Here is a tiny trained network, its code and every weight. The questions are about switching its units off for an input and a class, where a switched-off unit gives its printed mean instead of its output.

import numpy as np


def w(rows, s, z=0):
    codes = np.array(rows[::2]) - 128.0
    scale = np.full(codes.shape[1], s)
    scale[-1] = z or s
    return codes * scale


def norm(h):
    return h / np.sqrt((h * h).mean(-1, keepdims=True) + 1e-5)


def f(y):
    return np.maximum(y, 0)


def log_softmax(a):
    a = a - a.max(-1, keepdims=True)
    return a - np.log(np.exp(a).sum(-1, keepdims=True))


def net(x, mask):
    res = np.array(x, float).reshape(1, 2) / 4 @ E
    u = 0
    for l in range(2):
        y = f(norm(res) @ A[l][:, :-1].T + A[l][:, -1])
        res = res + np.where(mask[u : u + 4], y, B[l][:, -1]) @ B[l][:, :-1]
        u += 4
    return log_softmax(norm(res)[-1] @ U[:, :-1].T + U[:, -1])


A, B = {}, {}
E = w([
[254,135,8,177,33,243,228,54,22,157,125,40],'x0',
[159,73,96,75,149,24,27,205,104,109,142,227],'x1',
],0.0041)
A[0] = w([
[194,93,34,150,119,110,188,138,40,175,85,80,19],'0.n0',
[150,4,73,107,146,129,103,160,69,129,177,164,3],'0.n1',
[37,141,187,165,108,189,129,118,138,160,139,50,97],'0.n2',
[139,59,112,58,111,63,28,206,87,163,111,112,154],'0.n3',
],0.0043,0.0022)
B[0] = w([
[119,160,185,23,118,130,155,100,123,153,222,235,235],'0.n0',
[162,73,113,171,222,210,109,196,135,166,62,33,190],'0.n1',
[144,63,24,100,173,197,33,196,76,1,94,95,204],'0.n2',
[88,114,60,195,114,163,175,118,197,27,72,17,255],'0.n3',
],0.0045,0.0055)
A[1] = w([
[2,154,237,141,185,64,85,125,213,185,129,109,230],'1.n0',
[54,156,184,83,153,213,203,67,170,43,228,130,248],'1.n1',
[68,94,244,118,204,46,38,150,221,106,104,218,136],'1.n2',
[135,26,18,206,114,152,66,151,103,16,77,58,252],'1.n3',
],0.0047,0.0011)
B[1] = w([
[249,47,78,12,129,168,190,57,100,154,205,174,195],'1.n0',
[93,71,150,119,158,22,106,211,202,76,97,127,194],'1.n1',
[192,75,100,93,47,203,203,86,76,137,115,122,221],'1.n2',
[20,188,126,171,191,47,92,202,169,5,45,2,246],'1.n3',
],0.0057,0.011)
U = w([
[95,26,43,139,196,134,128,202,182,12,21,30,218],'0',
[203,23,99,2,64,196,232,41,61,120,181,171,232],'1',
[71,99,133,47,167,66,112,235,186,15,112,123,187],'2',
[47,178,176,199,99,80,104,48,50,208,135,147,5],'3',
[87,195,194,164,187,138,67,40,29,178,73,190,5],'4',
[63,193,185,207,148,122,94,98,66,182,149,177,5],'5',
[118,206,197,222,128,86,83,20,118,210,132,143,5],'6',
],0.0052,0.003)

Each question gives the input, the list of numbers given to net, and the class t.
The units are the neurons (one row each of A and B). Each row of codes is followed by its name. A weight is (code - 128) times the scale printed after its matrix; where a second scale follows, it is the last column's (A, B and U).
mask holds one flag per neuron, layer by layer. A switched-off neuron (its flag False) gives its mean, the last column of its row in B, instead of its output. The means were averaged over made-up inputs and are rounded, as every weight is.
A unit's drop is (log p(t) with every unit on - log p(t) with that unit switched off) / (log p(t) with every unit on - log p(t) with every unit switched off).
The circuit of an input: a set's keep is (log p(t) with only the set's units on - log p(t) with every unit switched off) / (log p(t) with every unit on - log p(t) with every unit switched off). Starting from all 8 units, units are removed one at a time, each time the one whose removal leaves the highest keep (on an exact tie, the one counted first), for as long as the keep stays at least 0.8.
units of the circuit, in order: the units of the circuit, biggest drop first
most important unit: the unit with the biggest drop
top k neurons: the k neurons with the biggest drops, biggest first
top k neurons in layer l: the k neurons of layer l with the biggest drops, biggest first
drop of u: that unit's drop, to one decimal
input [3,1], class 2: top 3 neurons in layer 1 => 1.n2; 1.n1; 1.n0
input [7,-4], class 1: top 3 neurons in layer 0 => 0.n3; 0.n0; 0.n1
input [3,3], class 2: units of the circuit, in order => 1.n2; 0.n0
input [-5,-4], class 1: top 4 neurons => 0.n3; 1.n0; 1.n2; 0.n1
input [2,0], class 2: top 3 neurons in layer 1 => 1.n1; 1.n2; 1.n0
input [6,4], class 1: top 2 neurons => 0.n0; 1.n3
input [1,0], class 2: most important unit => 1.n1
input [3,2], class 2: top 3 neurons in layer 1 => 1.n2; 1.n0; 1.n1
input [8,-2], class 1: top 2 neurons => 1.n3; 0.n0
input [3,-3], class 2: top 2 neurons => 1.n1; 1.n2
input [2,-3], class 2: drop of 1.n2 => 0.3
input [1,-2], class 2: drop of 0.n2 => -0.5
input [-7,5], class 1: drop of 1.n0 => 0.2
